Below are the code and all the weights of a small trained network. Each question names an input and a class and asks about switching units off, where a switched-off unit gives its printed mean instead of its output.

import numpy as np


def w(rows, s, z=0):
    codes = np.array(rows[::2]) - 128.0
    scale = np.full(codes.shape[1], s)
    scale[-1] = z or s
    return codes * scale


def f(y):
    return np.maximum(y, 0)


def log_softmax(a):
    a = a - a.max(-1, keepdims=True)
    return a - np.log(np.exp(a).sum(-1, keepdims=True))


def net(x, mask):
    res = np.array(x, float).reshape(1, 2) / 4 @ E
    y = f(res @ A[0][:, :-1].T + A[0][:, -1])
    res = res + np.where(mask, y, B[0][:, -1]) @ B[0][:, :-1]
    return log_softmax(res[-1] @ U[:, :-1].T + U[:, -1])


A, B = {}, {}
E = w([
[53,163,75,34,230,95,112],'x0',
[8,75,190,69,71,95,43],'x1',
],0.011)
A[0] = w([
[198,248,60,156,125,156,140,8],'N0',
[112,197,70,65,214,71,98,208],'N1',
[221,126,86,68,172,182,212,48],'N2',
[105,97,153,254,77,108,145,196],'N3',
[201,76,180,192,32,126,123,191],'N4',
[37,100,165,146,122,58,92,52],'N5',
[94,54,131,74,77,123,119,50],'N6',
[54,32,147,101,46,128,154,52],'N7',
[146,117,212,122,136,123,33,66],'N8',
[75,222,85,54,177,124,126,200],'N9',
[215,126,132,181,223,93,166,34],'N10',
[109,142,172,108,234,74,147,180],'N11',
[149,140,139,153,176,129,206,33],'N12',
[178,38,191,208,104,192,136,221],'N13',
[54,110,196,100,105,169,34,27],'N14',
[101,179,113,93,87,141,76,70],'N15',
],0.0093,0.0013)
B[0] = w([
[148,154,72,195,160,108,101,212],'N0',
[87,71,164,61,61,255,197,252],'N1',
[212,180,95,130,166,94,93,213],'N2',
[42,67,154,69,80,152,171,203],'N3',
[81,37,178,58,76,170,207,237],'N4',
[172,186,96,175,177,63,113,222],'N5',
[161,164,88,155,133,103,57,199],'N6',
[219,147,77,159,140,70,63,219],'N7',
[133,154,119,186,153,112,97,183],'N8',
[70,82,183,72,59,186,143,242],'N9',
[148,190,57,213,156,155,78,207],'N10',
[93,37,201,87,114,184,147,200],'N11',
[123,152,105,144,150,108,68,177],'N12',
[85,106,140,128,86,157,145,224],'N13',
[191,132,70,147,149,115,86,240],'N14',
[120,120,141,173,169,80,149,169],'N15',
],0.0088,0.012)
U = w([
[2,23,165,73,59,224,225,248],'0',
[239,243,38,193,213,84,4,8],'1',
],0.0092,0.0014)

Each question gives the input, the list of numbers given to net, and the class t.
The units are the neurons (one row each of A and B). Each row of codes is followed by its name. A weight is (code - 128) times the scale printed after its matrix; where a second scale follows, it is the last column's (A, B and U).
mask holds one flag per neuron, in row order. A switched-off neuron (its flag False) gives its mean, the last column of its row in B, instead of its output. The means were averaged over made-up inputs and are rounded, as every weight is.
A unit's drop is (log p(t) with every unit on - log p(t) with that unit switched off) / (log p(t) with every unit on - log p(t) with every unit switched off).
unit that matters most: the unit with the biggest drop
top k neurons: the k neurons with the biggest drops, biggest first
drop of u: that unit's drop, to one decimal
input [1,-2], class 1: unit that matters most	N4
input [-8,-8], class 0: top 4 neurons	[N4 N3 N13 N7]
input [8,-8], class 0: top 3 neurons	[N1 N9 N11]
input [7,-6], class 0: top 2 neurons	[N1 N9]
input [-8,-7], class 0: top 2 neurons	[N4 N3]
input [-1,-2], class 1: top 2 neurons	[N1 N9]
input [-7,-6], class 0: top 2 neurons	[N4 N3]
input [7,-5], class 0: drop of N1	0.2
input [6,-5], class 0: drop of N1	1.5
input [5,7], class 1: drop of N5	0.1
